Every row comes from one small tree of marks. The marks that hang from a mark follow it in brackets, in alphabetical order. Every link used is in the known rows. Which tree was each row made from?
Each row is shifted at random along 4 fixed directions that mean nothing.
Known rows
bugab(kala(logid(loso zakez(tede(kodonen))))): [ 138  232 -120  107 -168   39 -176 -141 -255  -28 -114  103  -22 -212
 -158   31 -198 -199  180    5  -45 -112  -46  -28 -344  -69   99   29
  -17 -116  -77 -100 -123 -173    1   22  158   78   30  168   77  -46
  -21 -263 -239 -100   -4 -134   59  -18  208 -201   61  241  -79 -128
  132 -254 -199  -98  -53   67   74]
loso(bugab digobal logid lusi(mipez) vudu): [-246  260  114  -63   49   36  361  -86 -183 -116   26  213 -441  228
  228  -44  421 -249   -6 -282 -341  154  376 -153  492 -498  401   34
 -367 -348 -281  223  175  109 -113 -316 -139   13  152 -155  350  -44
  -30  138 -202 -212  258 -476  111 -261  -93   43  -43 -666  118  -16
   57  -54  104 -127  -19  136  185]
dinetam(bugab(kala(logid(zakez))) feso(digobal kodonen loso)): [ -37  126  -90  294  -52  102 -368 -127 -247 -378 -164  342  -43   70
  -56   40  181  -46   82  126 -130   11 -289  -74 -291 -113  -14 -152
    4  173   -2   23   19  -24  -20   25   74  -25  -24  166 -103  200
  -17    5 -100  -98  173 -125  -28 -267  165   50  -32  208   27  -88
  107 -139 -100 -259   38  249  109]
loso(bugab(kala) logid vudu): [  58   -5  132  -82   80  188    7   27 -125 -147   49  249 -201   56
    0  280  283   29  -28    7 -139  -41   76 -122   62 -252  295  143
   11  131 -159  155  -52   20   44 -179   60 -165   77  101  220  -17
  -50  114   -9 -211  -73   57  217  -14   41 -106  -47 -352    1   32
   42 -119  -49 -135  -89  -59  -66]
tede(kodonen lusi vudu): [-131  -84   81  107   71 -375   83  -34   -5   52   44 -298 -258   93
  -46   28  -71  -42   44  -48  -50  133   26   38  110  131  -95 -296
  -25 -170  -19  236  -32  122 -106 -216 -144   75 -142 -111   30   56
  399  -67  -67   30   56   -2  -27   89 -129  -34   44  -88   44 -170
  -12  -72   -4   95   80   55   92]
bugab(kala(logid(loso zakez(tede)))): [ 361 -270  164  -19  -32  -92    1  -30 -196 -109  151   43 -216  -31
 -112  376 -316  151  -81  138  361  -46 -199  141 -446  -69 -170  -31
   72  236   -5  203 -291  -43 -110 -323   19 -146  -32  159   86   29
   18  -75  317 -333 -506  527  -47  199  -59  108   80  -92  -63 -263
 -175   17 -151  189  135 -260 -357]
loso(bugab logid(feso(dinetam)) lusi(mipez vudu)): [-379  142   14  127   29  -28  138   -2 -214 -241   -6  409 -234  134
   82  -13  443  -52  -47  -37 -224   88  -50  -42  195 -408  197  -12
 -165  -92 -201  130  217   78   26 -123 -125  -49  124  130  168   54
 -189   79   27 -194   45 -215   61  -96 -120   74  -16 -160   44  -80
  -56   71   80  -21   30   82   69]
kala(logid(feso loso zakez)): [-202  132  -71  200  -37 -140   20  -47 -114  -60 -161   -1   18  -19
   72 -100  -51   -1   51  -43   11   28 -272   27  -86 -104  -29   79
 -165 -288   55  -76  238  -48  -72 -194  -89  142   91   98 -151   21
 -155 -125   19   29  168 -176  -19  -96 -146  139   52   33  -37   -7
  -50   19   -7  118  -31   99   39]
tede(lusi vudu zakez(logid(feso(bugab digobal)))): [ -61 -143  190   82  148 -307  -47  -13 -109 -168   25 -109 -369  195
  -21  295   21  -36   26   64 -104  -17  -77   19  -81  105  -95 -368
    3   -3   29  319 -251   95  -99 -424 -152  -68   -3 -138    4  104
  458   21   -9   28   -6  137  133 -121 -136  -51   83 -121   97 -361
   14  -23 -167   16   23   -9  -38]
logid(loso(bugab lusi(mipez) vudu)): [-304  -36  103  123   64 -145  265   54  -28  -74   45  183 -238  115
  143   15  196   44 -125  -59   35  138  -36   16  114 -300   84   41
 -148 -121  -68  122  276   75  -18 -287 -156  -29  -32    2  114   25
 -105   65  222 -161  -61   -2 -112  -31 -301  165   44 -401   14   23
 -160  139  137  151   98    9 -103]
logid(feso(bugab loso)): [  98  194   13  125   14   76 -185  -38 -185  -57 -140   99    6  121
   51   -2  106 -275  103   15 -243 -130  -29 -122 -142   94   84 -127
  -63   65  -73   29 -159  -80    0  -31  117  -81  106   58   50   33
  -24  -82 -230  112  115 -137  131 -278  146 -188   69  276   72 -179
  175 -139 -194 -222 -172  190  101]
lusi(loso(bugab digobal logid(feso(kodonen))) vudu): [-379   32  139   66  122   36  197   22 -210 -251   12  213 -263  228
  152   90  529  -90  -49   -2 -237   22  -85 -106   60 -222  151 -127
  -57   97  -80  206  142   95   -8 -110  -62 -161  157   46  205  141
 -167   89  -29 -124  106  -57   78 -265  -41   -1   42 -178  127  -83
   33   84   19 -146   -7  122    4]
bugab(kala(logid(zakez(dinetam tede)))): [   6  -92  -12   27   -2  108 -201   27 -104 -197   -4  248  -44 -126
 -113  260   37  183  -12  140  100  -74 -273    7 -257  -91    6   72
  174  148   42  -34  -12  -45   91   35   60  -60   21  147  -74   68
    2  -17  140 -141 -138  212  120   -7   54  -20  -13   85  -23   14
  -51  -24  -65  -26   33  -83 -151]
zakez(logid(feso(loso)) mipez): [ -87  207  -74   74  -53   55 -123  -42 -124    2  -89  203  -10   36
   56   20   57 -253  101   23 -152 -230   15 -106 -161   10   52 -129
  -92 -103  -80 -142  -64 -113   39 -128   67  -23  150   11  -68    8
    4 -165 -181  125  148 -271  143 -322  169 -116   49  -36  109 -168
  114  -53 -140 -189 -136   95  113]
lusi(loso(bugab logid(feso(digobal))) mipez vudu): [-202   49  118   74   25   74  101   -7 -341 -264   77  396 -213  125
    2  143  327 -189  -51  105 -161 -102  -45  -53 -145 -183  111 -181
    7  232 -156  194  -77   15   71  -67   26 -255  103  212  257   67
 -252  -57  -27 -254 -187   85   30 -170   20 -104   91   22   68 -290
   19   95  -92 -149   19   56  -67]
zakez(dinetam logid mipez tede(vudu)): [ -28  -27  -17  -18  -62 -212   35  -67  -65   95  121   41 -322   65
  -41  228 -173  -88   -2   36  152 -136  125   62 -271 -134 -141 -204
  -98 -102 -130  -64 -209  -72  -40 -323 -121   17   67 -212 -113   59
  221 -113  117  -48 -156   25  121 -153  125  103  132 -296   85 -258
  -72   79 -133   91  132 -212 -143]
vudu(lusi(mipez(loso(bugab(kala) logid(feso))))): [-406 -119  136   14  156  100  -63  132  -23 -205   18  454 -139  101
  119  209  403  147 -140   85 -114  -30 -217  -93  145  -76   76    5
  131   90   50  120  236  142  159  -47  -23 -191  -39  142   46  163
 -143  102  143  -49   72   85    6 -126  -99    2  -26 -194   97   96
  -48  181   95  -67    5   46   13]
logid(feso(digobal dinetam(bugab kala) kodonen(mipez) loso)): [-179  382 -232  406 -290 -353   29 -265 -198   39 -168  -13  -77  116
   62 -528 -244 -217   81 -173  -71  307  -80  135 -135 -361 -305 -292
 -532 -360 -211   33  259  -85 -365 -226 -198  318   61 -154  -25  127
  191  -50  -16 -136  142 -470 -444 -138  -63  397   94  298  -42 -316
  -46  -97   23  136  202  218  319]
digobal(loso(bugab logid(zakez(dinetam)) lusi(mipez) vudu)): [-253  134  -30  111  -28 -127  270    4 -137   13  -26  419 -250  -29
   14  -20  105   -4  -80  -84   86  135   57   69   36 -601  184  191
 -273 -202 -262   38  234  -23  -10 -201 -159  101    6  105  185  -70
 -240    9  193 -243 -115 -139 -155  145 -357  151   36 -208 -107    6
 -144   61   94  201   85  -17  -45]
kodonen(bugab(kala(logid)) mipez(loso(digobal lusi vudu))): [-300  205  -62   84  -69  112  164   30   17 -123  -87  436 -115    0
   32 -104  229  -59  -43  -88 -153   91 -106  -60  225 -334  164  -16
 -101 -190 -157  -66  478   18   -7  -38  -42   60  -48   67  -60   50
  -33   10  -49 -157  156 -280 -115  -37  -98   46  -27 -193  -31   42
   14  -60   83  -76   39  127  163]
tede(kodonen(kala) lusi(vudu)): [-536 -132   10  127  122 -139  180   99  139 -137  -34   19  -83   47
   29  -17  369  197  -58   35 -127  169 -291   -5  142   15  -55 -225
  186  -28   97  106  420  157   71   -3 -172   -2  -84   -2  -90  168
  213   90  105   74  160   48   -5   57 -224   28    6   53   53   19
  -79   95  189   25   95  103  100]
mipez(loso(digobal logid(zakez(tede)) lusi)): [-221  118 -123  281 -135  -81  322 -108  -52   47   26  405  -88 -223
 -187    3  -44  -29  -21   23  292   62  -73  206 -209 -476   47  148
 -149 -215 -247 -167  212  -66  -10   20 -105  141  -77  283   27 -153
 -255  -83  175 -448 -244  -23 -287  287 -369  223   56 -322 -182  -68
 -179   37   54  297  220 -109 -201]
bugab(kala(logid(feso(kodonen)))): [  11  239  -82    1 -116 -130 -128 -127 -212  -88 -146 -144  -65   18
   50 -218 -135 -142  111 -182 -228  143   11  -42   52  -46   26  -85
 -258 -312  -65   48   49  -18 -196 -134  -13  168  133  -97   58   67
  188 -127 -219   87  234 -358   27 -143  174   22  -10  183   21  -30
  112 -160  -43  -78  -27  157  324]
kodonen(bugab kala(logid(zakez)) mipez): [ 130   71  151 -236   52  386  112  113   25 -121  -81  216 -105  206
  172  203  281 -161   35  -23 -286 -204  -92 -240  187  -10  151 -187
  152  128   18  141   53  -38   14 -194  131 -202  103   33  -23  122
  -53   59 -218   72  179  -52  194 -201  266 -238   27  206  104 -257
  161 -101 -138 -378 -278   83  119]
dinetam(bugab(kala(logid)) feso(digobal)): [ -22   12  -57   84    4  -26 -258 -113 -133 -366  -70  150 -125  171
   23  -42   73  134  -44   18  -74  178 -206   -7    4  -77  -61  -73
  -68   49   34   81  127  109 -118 -118 -123   32  -42  -29 -133  235
   45   88   42  -70  170  -83  -18 -165   13  255  -76  -27   37   14
   -1   12    6  -79  153  136  124]
lusi(loso(bugab digobal logid(feso(kodonen)) vudu) mipez): [-266  218   36   52  -79 -125  358 -118 -258  -67   33  169 -294  151
  124 -152  158 -226  -39 -165 -133  151  152   32   87 -446   95  -99
 -371 -260 -289  209  189   31 -169 -269 -123   45  113   -4  272   16
 -100  -51  -10 -317  -20 -254 -158 -131 -122  183   81 -251   29 -204
  -61   49   61   70   95   78  100]
mipez(loso(digobal vudu)): [ 133   79  218   37  103   87  110  -10 -174  -36   79  117 -298  138
   -9  281  115 -381   63  -12  -96 -116  183 -168  106   21  232  -59
   15   93 -133   37 -237  -28   -3 -108  118 -198    4   67  242 -133
 -154  -78 -285 -103    2   16   39 -146  106 -210   54 -289   63 -131
  186 -134 -223 -251 -122   27 -161]
logid(feso(bugab) loso(lusi vudu) zakez(mipez)): [-183   81   25  340   52  -35   74   71 -153  -83 -110  201 -178   37
  127   49  287 -117   48   26  -42  -63 -250  -89 -189 -258  124  -55
 -123 -148  -77  -86  161  -92   74 -254  -46  -51   79  129   49   40
 -244  -57   50  -29   81 -127   55 -259 -211  -35   97  -95   35 -146
  -58   20  -74  -15 -126  106 -154]
vudu(lusi(loso(digobal))): [-123  -99   76   49  -51 -149  204  -40  -53   25  114  173 -228   89
   66   16  -24   64 -138   32  177   75   14  119 -104 -135 -164 -124
  -89   17   -7  181   -8   72  -76 -180 -107  -33 -142  -23   97  111
  -88   41  247 -209 -175  122 -236  115 -218  174   61 -187   16 -121
 -149  177   73  218  231  -61  -79]
kodonen(bugab kala(logid) mipez(loso(digobal vudu))): [-292  176  -76   27 -146    3  489    0  151   27  -70  286  -81   67
   57 -205   43   24 -121 -128    8  188 -147   83  184 -381  -43  -55
 -184 -279 -168  -36  629   10 -149 -248 -183  148  -62   -3 -187   44
  -15   50  154 -230   41 -163 -295  161 -233  315   63 -142 -105  -83
 -123   57  150  165  152   -1  117]
digobal(loso(logid lusi(mipez))): [ 132  120   87  -50   13   80   24  -31 -220    4   26  350 -184   11
  -32  160  -20 -239   15   -9  -43 -116  192  -64   21 -166  195   33
  -76   87 -199  124 -228  -44   31  -82   93 -122   14  188  271 -117
 -173  -94 -143 -105 -136  -51   18   71    6 -193   23  -23    8 -151
   78  -82 -102 -149  -93   44   19]
logid(feso(loso(digobal)) zakez): [-164   43   73  155  140   83  -38   52 -101 -111 -124   59  -69  102
  185   42  296  -99   66   -1 -165  -66 -239 -130  -18  -39   70  -61
   -4  -30   64    6  114  -23    5  -69    6  -70  161   23   34   66
  -85   45  -86   81  249  -98   82 -374 -103  -78   38   37  116  -82
   54  -12  -71 -152 -183  162  -12]
vudu(lusi(loso mipez)): [  18  -32   95   24  -53   98  -33    3 -179  -58  114  422 -149   12
  -48  208   60 -139  -46  167   41 -201   47  -20 -215   16  -12 -158
  133  248  -35  129 -274  -24  145   12  148 -229 -150  222  168   51
 -252 -108    7 -178 -245  166  -62   37   86 -189   70  104   38 -228
    9   76  -98  -83   47   -6  -95]
digobal(loso(logid(feso(bugab)) vudu)): [ -28   41   85   50  143   80  -49   55 -113  -63  -74  245 -101   79
   45  164  203  -39  -30   35 -113  -71  -60 -101    6 -141  171  118
  -37  119 -117   61   15  -16   70 -129   20 -134   75  143   62  -26
 -154   38  -18   36   33    1  140  -36  -97  -88   21  -99   15   40
   54  -39  -55 -126 -151   61  -16]
feso(digobal dinetam(bugab) kodonen(kala) loso(logid)): [-251 -122   95  284  -36 -138  153  -78  -35 -112   33  236 -127  194
   36   83   83  232 -160  122  161  209 -321  154 -226 -353 -385 -260
 -106  279  -40  322  216   62 -218 -309 -162  -55   28  -13  -76  168
  270  283  448 -325 -243  265 -388   29 -184  460   55  -52    5 -243
 -204   82  123  149  236  -39  -83]
vudu(lusi(loso(bugab) mipez)): [-240   64  129 -117   32  -59   86   18 -128  -54   14  176 -267  230
  239  -44  175 -172  -61 -111 -215   28  193 -100  194  -74   50 -165
 -124 -108   11  246    7  101  -29 -185  -46  -71   -9 -144  227  167
  -51   14  -79   67  152 -169  -70 -250   45  -40   53  -20  141  -93
   59  128   34  -71   23  136  221]
dinetam(bugab(kala) feso(digobal kodonen logid)): [-303   59  -65  184   65   72 -385  -69  -98 -460 -171  225  -15  152
   67  -35  419  106   26   59 -311  112 -311 -129   16  -65  -14 -170
   46  152   79   27  223  108   11   54  -21  -35   70    1 -167  278
   69  169  -83   76  412 -245   62 -400  170  139  -96   57  118  105
  116  -31   50 -327   17  278  245]
dinetam(feso(bugab kodonen(kala mipez) logid(loso(vudu)))): [-312  137 -217  370 -160   31  -19  -72   17 -152 -162  464  149  -97
 -118 -104  222  104  -16  157  -12   19 -383   89 -326 -276 -119  -86
   21   75 -129 -171  386  -77   92   26    8   42  -54  280 -284   52
 -123   43  171 -217   18 -105 -126   59  -61  216   53  140 -114  -50
  -95   -5  103   12  112   87   18]
lusi(loso(bugab) mipez vudu): [-439  -86   18   92    4  -11  148  101 -124 -245   76  409  -86   16
  -28   16  328  101 -161  136   13   42 -194   60 -166 -205   -7  -72
  103  201  -37   77  237   61  148   79  -65 -133  -49  171   92  115
 -211   15  250 -232 -223  213 -139  -26 -161   74   67   94  -12  -55
 -140  242  108   77  194    9 -113]
kodonen(bugab kala(logid(feso(digobal dinetam)))): [ -39  426 -404  283 -451  -50  206 -219  -55   76 -176  328  198 -219
 -263 -431 -296   -5   29   21  122  132 -252  273 -385 -382 -143    3
 -269 -269 -265 -225  352 -201 -128   21  -91  336  -88  237 -256  -20
 -172 -159  145 -368 -207 -254 -339  449 -139  271   89  454 -287 -227
 -124  -89   -1  309  238  -12  111]
lusi(loso(logid) vudu): [ -66   26  186  -93   51 -125  203  -33 -256  -67   59  -50 -305  221
  141   63   95 -263   10  -99 -195   18  236  -98   91  -93   53 -233
 -131   42  -55  268 -216   52 -141 -291  -40 -139  161 -114  303   50
  -18  -19 -180   41   31  -41   78 -208   88  -73   98  -50   98 -243
  112   20  -95 -120  -23   51  107]
feso(kodonen(kala(logid(zakez(dinetam))))): [ -82   25  -54  161  -91  138   27    6  -34  -97  -49  272   48 -113
 -145  176  145   63   35  163   91  -90 -290   19 -280 -125  -22  -52
  148  142  -30  -59   69 -100   96   80  106  -33  -19  262 -114   18
 -123  -42   98 -182 -125  110  -23  126  101  -15   25  263  -64  -85
  -42  -49  -29  -58   -3  -27 -153]
mipez(loso(digobal logid(feso) vudu)): [-109  -46  287   65  299  286    6  106 -106 -206   53  328 -223  173
   61  497  509 -180    7  109 -190 -225  -94 -264  216   23  318   36
  202  257  -52   51  -47   50  158  -63  133 -361   90  238  114  -69
 -254   55 -202  -68  109  110  259 -251   36 -238  -12 -460  143   12
  154  -58 -150 -381 -256   50 -218]
tede(kodonen lusi vudu zakez(dinetam)): [-320 -148   30  240  140 -172 -115   82   36  -75   20  123 -180 -104
 -244  365  174  121   73  215   19  -78 -249   14  -63   76  -14 -196
  322   72   63   79   27   60  196   65  -22   -1 -223  130 -118   46
  305  -53   11  -70  -23  224  111  120 -133 -216   24  112   -1 -108
  -20  -98  -63   10   16    3 -146]
dinetam(bugab feso(loso)): [  -8 -182  -92  203  -70 -230   40  -71   24 -137   51  209  -47  106
  -70  -39 -136  306 -180  130  374  209 -259  263 -267 -221 -304  -24
  -82  131  -40   64  161   81 -130 -191 -215   74 -223  127 -216  164
 -112   76  487 -295 -272  278 -299  237 -339  523   19  -75 -122  -90
 -301  195  104  376  361  -92 -181]

Write each row's tree
[  -7  212   53  103  -66 -223  242 -143 -285   29  -61  -89 -254  139
  135 -153  -64 -318   65 -179 -126  111  189   10  -51 -318   20 -179
 -405 -261 -195  185  -89  -51 -260 -397 -114   65  185 -109  243   -4
  -18  -78 -125  -71   34 -248  -88 -174 -105   95  133  -49   -1 -317
   39  -47 -107   60  -15   73  128] | lusi(loso(logid(feso(bugab digobal) zakez) vudu))
[-176  447 -350  275 -417   -7  144 -229 -203   47  -51  493 -107 -286
 -230 -379  -31  -82   20  -65    9  164  121  153 -295 -562  174  179
 -322 -369 -384 -228  269 -141   26  116  -40  281 -177  135  177  -78
 -221 -114   35 -543 -105 -420 -275  252 -160   88   20  -99 -227   11
  -69 -120   72  233  308   48   94] | loso(bugab(kala) digobal vudu(lusi(mipez)))
[-329   -8  -75  189 -149 -328  307  -31 -113  -25   78  141  -99  -81
 -127 -185 -133   22 -117   -2  193  220  -80  219 -157 -255 -181 -101
 -142 -129 -137  -46  240   24  -59  -57 -193   93  -85   76   44  -23
  -97 -114  250 -257 -259   94 -370  186 -261  300  108    2 -140 -122
 -197  210  106  339  335  -86  -79] | lusi(mipez(loso) vudu)
[-353 -165   30   93   95 -247  126   25  -59 -143  135  211 -419  211
   96  144  150   45 -120   55  112   66 -120   54  -49 -200 -171 -300
  -14  -41  -34   36  144  108   -6 -200 -268  -44  -32 -164  -98  247
  114   45  252  -85  -40  103   27 -237 -153  231  103 -274  179 -186
 -181  263   58   93  250  -55 -140] | zakez(dinetam(feso) mipez tede(lusi(loso(digobal) vudu)))
[-359  142  -50   90    2 -319   16  -11  -71   46  -99   -6 -272   94
   72   -6   -9  -83   69  -93 -128   32   18   -3    8 -198  -41 -174
 -234 -385  -46   -4  144  -11 -102 -376 -202  204  103 -294  -73   81
  358  -34  -18  103  229 -254   49 -306  -78   89  100  -59   64 -161
    5   -7  -62   99   14   26  130] | tede(vudu zakez(dinetam logid(feso(loso(bugab))) mipez))
[-121  145   34   36  -28  108   55  -51 -137  -13    9  302 -172    4
   32  105  217 -152   32  -20 -195 -101  212 -126  102 -226  199   14
  -75  -79 -139   51  -66  -11   98 -137   57 -100   17   89  128  -48
 -152    5 -170  -83  110 -228  164  -60   80 -140   -1 -311   27  -25
   84  -56   -1 -140  -65   47  113] | loso(logid vudu(lusi(mipez)))
[-291   24   52   69   23 -140  210   46   57  -13  -21   57 -125  117
  135  -92  150  -78  -44 -122  -44  142   -7    5  219 -205  -28 -147
 -162 -195  -93   96  306   77  -97 -104  -92   59   -1  -55   28   72
  106   30   46  -16  105 -160 -242  -59  -67  158    8 -150   40   -7
  -58   59  142   31   37   75  111] | feso(kodonen(mipez(loso(bugab lusi))))
[-135  210  -31   89  -63   90  -31  -26 -105 -116 -190   79   56    2
   31  -14  264 -197  167  -18 -292 -113  -76 -133  -94 -125   97 -167
  -18  -16  -20   -9  -11  -91   30   30  135    8  177   74  -39   57
  -96  -35 -264  115  285 -323   96 -250  292 -137   23  238   27 -105
  195 -153  -94 -266 -190  171  200] | feso(kodonen(bugab) logid(zakez))
[ -11 -115  190  -37  165  168  -56  172  -88 -126   20  187 -176   59
   70  329  243  -60   16   62  -37 -150 -143 -173  -31  -27  159  -25
  168  130   39   19  -28  -14  110  -76   87 -192   66   73  165   50
  -85   15  -28   -7   13  169   58 -273   59 -176   14  -36   90  -76
   59   -5 -141 -196 -175   -8 -169] | logid(zakez(mipez(loso(bugab(kala)))))
[ -13   58   58   65  -80 -302   83 -176 -147  -66  -40 -172 -118  183
   75 -157 -146  -28  -46 -109  -64  198   67  114 -103 -113 -241 -269
 -313  -54  -65  246  -75   56 -284 -341 -179   78  162 -290   -1   67
  327  112   97  -48   -6  -97 -159 -179  -46  327   64 -104   38 -217
  -12   26    5  112  167   25  151] | feso(bugab digobal logid)
[ -39  166 -110  251 -192 -303    6 -192 -243 -102  -36   85 -185    3
 -157  -36 -121 -137  105   26   25   63  -37  121 -320 -276 -152 -184
 -133  -47 -142   22 -152  -86 -105 -147  -79  124   22   66  -13   37
  -33 -103  -29 -179  -73 -115 -125   31   63  156   98  207  -93 -332
    5  -99 -142  116  162    5   29] | feso(dinetam(bugab) logid(zakez(tede(kodonen lusi(vudu)))))
[-423  163  -60  165  -58 -169  361  -85  -84  -34  -35  143 -160   74
  108 -224  206   10  -78 -131  -26  233  -24  106   53 -492   44   40
 -355 -303 -214   90  424   50 -153 -204 -210  157   70   -1   78   46
  -92   52  168 -273   36 -236 -197    4 -319  325   43 -330  -39   11
 -150   86  179  226  157   53   68] | lusi(loso(bugab digobal logid(feso(kodonen)) vudu))
[ -30  224 -122   71 -125  -57  -31 -124 -121   -1 -131    8   28 -115
  -31 -101  -75 -187  148  -70 -111  -64   62    6 -190 -158   24  -16
 -119 -200  -71 -132  -77 -125  -21  -30   28  119  157    5  -33  -58
  -37  -85 -186   34  140 -284   51 -140  114  -16   67   96  -37 -106
   96 -104  -85  -37  -41   45  146] | feso(logid(zakez(tede)))
[ 150   33 -166  118 -191   53 -113 -104 -119  -93  105  415 -155  -46
 -239  253 -170   67  -16  174  334 -129 -112   99 -452 -245  -87   18
   28  105 -162 -162 -129 -129   78  -59  -25   23 -141  171 -187  105
 -189 -133  210 -361 -331  174   43   83  142  185   54   22  -55 -199
 -141   16 -129   70  249 -161 -281] | zakez(dinetam(bugab kala(logid)) mipez tede)
[-135  -77  166   10  101  -28   39   49 -145 -190    3   60 -309  101
  174  161  152   75  -38  -71  -58   87 -141 -112   93 -167   75  -33
  -66  -91   61  151  146   66  -83 -352  -77  -63   99 -104  118   87
  125   86   65  -58  119   -5   75 -266  -97   57  -15 -333  113    5
  -35   -1   22  -68  -16   43  -26] | bugab(kala(logid(loso(digobal lusi vudu) zakez(mipez))))
[-227  330 -114   75 -163  -92  128  -93 -197   33  -66  135  -75  -46
   26 -307  -35 -345   71 -147 -198   71  235  -24   27 -221   93  -91
 -243 -290 -171  -47  105  -76  -35  -16    1  113   34  -26  177  -58
  -72 -182 -236  -34   95 -371 -135 -154   32  -53   94  163  -25 -117
   85  -36    1  -43   32  170  249] | lusi(loso(vudu) mipez)
[-704  -57  -41  239   34 -153  160   76  170 -162 -142  187  105   30
  141 -117  377  315 -117   21  -44  167 -415   64   39 -272 -144  -79
  -44  -63  109   38  604  114   17  -86 -164   80   56   34 -299  184
   17  178  322   43  197 -126 -140  -76 -229  338   -7 -172   19  190
 -164  183  307  122  105  109  115] | feso(kodonen(bugab) logid(loso(lusi)))
[ -51  -97  135   22  153   27 -162  -16 -193 -470    5  220 -358  330
  135  204  338   76  -66   29 -152  110 -193 -147  141  -46   91 -102
   44  194   75  197   34  172  -62 -248  -88 -164  -24    6   33  262
 -109  124  -13  -48  211   19  166 -288   39  115  -61 -194  138  -12
   39   39  -42 -220   69  155   -3] | dinetam(bugab(kala(logid(loso(digobal lusi(vudu))))) feso)
[-284   67 -125  196  -23  -75  -55  -59  -52 -191  -86  326  -69   78
   71 -163  121   47  -27  -29  -55  196 -150   13   66 -221  -47  -73
 -101 -102  -20   23  277   62  -60  -95 -145   87  -72   34  -43  119
  -23  105   64  -89  162 -160  -89 -122 -182  260  -12   55   19  -28
  -96   60  138    0  187  156  149] | dinetam(feso(loso(lusi(mipez))) kala)
[-160   96   61    7  -11  323  289  122  107    9  -56  536  -91   41
   51  168  346 -107  -31   45 -132 -156 -127 -133   86 -286  162  -83
  126   71 -130  -27  277  -64  115 -128   75 -168  -39  221   -9   40
 -264   59  -38 -133   34  -32  -35   56  -17 -139   72  -14  -45 -181
   42  -25  -42 -166 -141    3    8] | kodonen(bugab kala mipez(loso(logid(zakez) vudu(lusi))))
[-337   90   10  195   53   39  -58   12 -136 -220 -120  424  -33  -35
   23   23  279   13  -28   63  -96  -13 -213  -21 -107 -258   77   13
  -25   77  -31   16  178   -8   98   18  -31  -43  101  119   16    6
 -104  105   71  -84   61 -116 -112 -170 -192   25    0  -35   27    9
    1   45   48 -100  -12  135   33] | feso(digobal(loso(bugab lusi(mipez))) logid(zakez))
[-230  -73  120  211  170  163  -24  126    7 -142    1  335  -84    4
   46  280  403   14  -25  147  -47 -144 -183 -152   13  -46  201   73
  194  197   54  -40   98    2  228  -15   86 -229  -43  217    4  -23
 -226   58   23  -20   25   90  156  -99 -113 -188    0 -284   60  114
    5    9    9 -182 -122   70 -205] | logid(loso(lusi vudu))
[-163    7  167   61  118   90   62   17 -158 -258   16  265 -244  179
   87  260  329  -36  -42   42 -101  -68 -103 -129   90  -50  196   35
   32  100   31  142   41   74   46 -171    0 -158   28   94   48   41
 -157   49  -34 -110   77   11  161 -176   -9  -51  -14 -341  109   27
   42    6  -24 -159  -19   97 -104] | kala(logid(loso(bugab digobal lusi(vudu))))
